Here is a tiny trained network, its code and every weight. The questions are about switching its units off for an input and a class, where a switched-off unit gives its printed mean instead of its output.

import numpy as np


def w(rows, s, z=0):
    codes = np.array(rows[::2]) - 128.0
    scale = np.full(codes.shape[1], s)
    scale[-1] = z or s
    return codes * scale


def norm(h):
    return h / np.sqrt((h * h).mean(-1, keepdims=True) + 1e-5)


def f(y):
    return y / 2 * (1 + np.tanh(0.7978845608 * (y + 0.044715 * y**3)))


def log_softmax(a):
    a = a - a.max(-1, keepdims=True)
    return a - np.log(np.exp(a).sum(-1, keepdims=True))


def net(x, mask):
    res = np.array(x, float).reshape(1, 8) / 4 @ E
    u = 0
    for l in range(2):
        y = f(norm(res) @ A[l][:, :-1].T + A[l][:, -1])
        res = res + np.where(mask[u : u + 6], y, B[l][:, -1]) @ B[l][:, :-1]
        u += 6
    return log_softmax(norm(res)[-1] @ U[:, :-1].T + U[:, -1])


A, B = {}, {}
E = w([
[159,147,116,156,117,121],'x0',
[186,201,163,76,218,62],'x1',
[108,175,2,110,62,37],'x2',
[132,158,114,146,130,130],'x3',
[20,152,142,169,171,73],'x4',
[119,88,114,104,179,151],'x5',
[129,117,130,122,128,125],'x6',
[117,162,143,116,108,140],'x7',
],0.0066)
A[0] = w([
[203,71,91,22,109,187,195],'0.n0',
[2,100,72,84,160,16,218],'0.n1',
[84,152,107,162,154,162,49],'0.n2',
[181,216,205,89,207,37,7],'0.n3',
[57,136,250,198,192,147,142],'0.n4',
[155,155,159,136,141,78,96],'0.n5',
],0.0078,0.0017)
B[0] = w([
[143,151,192,144,125,92,253],'0.n0',
[189,164,139,150,101,139,239],'0.n1',
[112,131,135,148,124,101,131],'0.n2',
[83,93,136,60,148,151,223],'0.n3',
[232,114,131,151,107,155,238],'0.n4',
[143,89,109,10,104,112,139],'0.n5',
],0.012,0.0052)
A[1] = w([
[180,198,10,74,98,116,166],'1.n0',
[62,141,179,220,61,156,176],'1.n1',
[231,97,133,121,100,145,125],'1.n2',
[118,130,108,61,124,156,126],'1.n3',
[70,60,109,253,50,211,70],'1.n4',
[228,229,152,228,184,86,2],'1.n5',
],0.0076,0.002)
B[1] = w([
[126,77,95,238,110,146,219],'1.n0',
[60,226,168,14,109,65,204],'1.n1',
[69,84,214,175,54,12,253],'1.n2',
[158,47,200,174,80,53,139],'1.n3',
[63,15,126,1,162,27,238],'1.n4',
[227,214,109,60,100,121,209],'1.n5',
],0.0068,0.0057)
U = w([
[46,106,79,9,208,58,91],'0',
[127,190,168,188,151,47,150],'1',
[126,156,127,119,111,101,58],'2',
[140,147,122,254,135,163,252],'3',
],0.0089,0.0012)

Each question gives the input, the list of numbers given to net, and the class t.
The units are the neurons (one row each of A and B). Each row of codes is followed by its name. A weight is (code - 128) times the scale printed after its matrix; where a second scale follows, it is the last column's (A, B and U).
mask holds one flag per neuron, layer by layer. A switched-off neuron (its flag False) gives its mean, the last column of its row in B, instead of its output. The means were averaged over made-up inputs and are rounded, as every weight is.
A unit's drop is (log p(t) with every unit on - log p(t) with that unit switched off) / (log p(t) with every unit on - log p(t) with every unit switched off).
The circuit of an input: a set's keep is (log p(t) with only the set's units on - log p(t) with every unit switched off) / (log p(t) with every unit on - log p(t) with every unit switched off). Starting from all 12 units, units are removed one at a time, each time the one whose removal leaves the highest keep (on an exact tie, the one counted first), for as long as the keep stays at least 0.8.
circuit, biggest first: the units of the circuit, biggest drop first
top k neurons: the k neurons with the biggest drops, biggest first
top k neurons in layer l: the k neurons of layer l with the biggest drops, biggest first
drop when u is switched off: that unit's drop, to one decimal
input [2,8,3,6,2,-4,5,8], class 0: circuit, biggest first => 0.n3
input [5,4,8,-7,-3,-7,-5,0], class 3: top 4 neurons => 1.n0; 1.n4; 1.n1; 0.n0
input [-4,-8,7,-2,-6,-2,4,8], class 0: circuit, biggest first => 1.n4; 0.n4
input [2,-1,1,-8,-3,4,-2,-5], class 1: top 2 neurons => 0.n0; 1.n4
input [4,7,8,-4,4,1,8,-7], class 3: top 2 neurons in layer 0 => 0.n1; 0.n0
input [-7,6,7,1,-8,4,0,-4], class 1: circuit, biggest first => 0.n0; 1.n4
input [-6,-1,7,-8,-7,-1,5,5], class 1: circuit, biggest first => 0.n0; 0.n3
input [-1,3,-4,-8,-1,2,-8,-1], class 3: top 2 neurons => 1.n4; 1.n1
input [6,6,7,0,-2,4,-5,2], class 3: top 3 neurons in layer 1 => 1.n0; 1.n4; 1.n1
input [2,-7,-5,-4,-4,-8,-4,-2], class 0: top 2 neurons => 1.n4; 0.n1
input [-8,-8,-8,7,3,-2,-4,1], class 0: top 4 neurons => 1.n4; 0.n1; 0.n0; 1.n1
input [1,2,-6,3,5,5,4,6], class 3: top 2 neurons in layer 0 => 0.n4; 0.n0
input [-3,-8,-8,1,-1,0,-6,3], class 0: top 2 neurons in layer 0 => 0.n1; 0.n0
input [6,3,-8,-6,4,2,3,1], class 3: top 2 neurons => 0.n4; 1.n4
input [-5,-1,7,-3,-4,3,7,-7], class 3: circuit, biggest first => 1.n4; 1.n0
input [5,-4,6,0,-2,2,7,6], class 3: circuit, biggest first => 1.n0
input [0,-8,-5,-4,-8,5,5,4], class 0: circuit, biggest first => 1.n4; 0.n4
input [0,5,-3,5,2,-3,3,6], class 0: top 4 neurons in layer 0 => 0.n3; 0.n1; 0.n5; 0.n0
input [-5,3,8,0,-5,-2,-7,5], class 3: circuit, biggest first => 1.n0; 1.n4
input [-1,5,2,-7,-3,-5,2,1], class 0: top neuron => 0.n3
input [2,-2,7,-2,-2,-1,4,5], class 3: top 2 neurons => 1.n0; 1.n4
input [4,-2,7,-4,5,-8,-6,-1], class 3: top 3 neurons in layer 1 => 1.n0; 1.n4; 1.n2
input [0,-3,4,-5,-5,5,-8,-5], class 1: top 2 neurons => 0.n0; 1.n4
input [4,2,6,-5,-2,-2,2,-6], class 3: top 3 neurons => 1.n0; 1.n4; 1.n1
input [-2,-2,-2,-1,-4,7,-5,-1], class 1: top 3 neurons => 0.n0; 0.n3; 1.n4
input [2,-4,3,-6,-2,-6,1,5], class 0: drop when 1.n4 is switched off => 0.3
input [-3,-7,-4,1,2,-4,3,1], class 0: circuit, biggest first => 1.n4
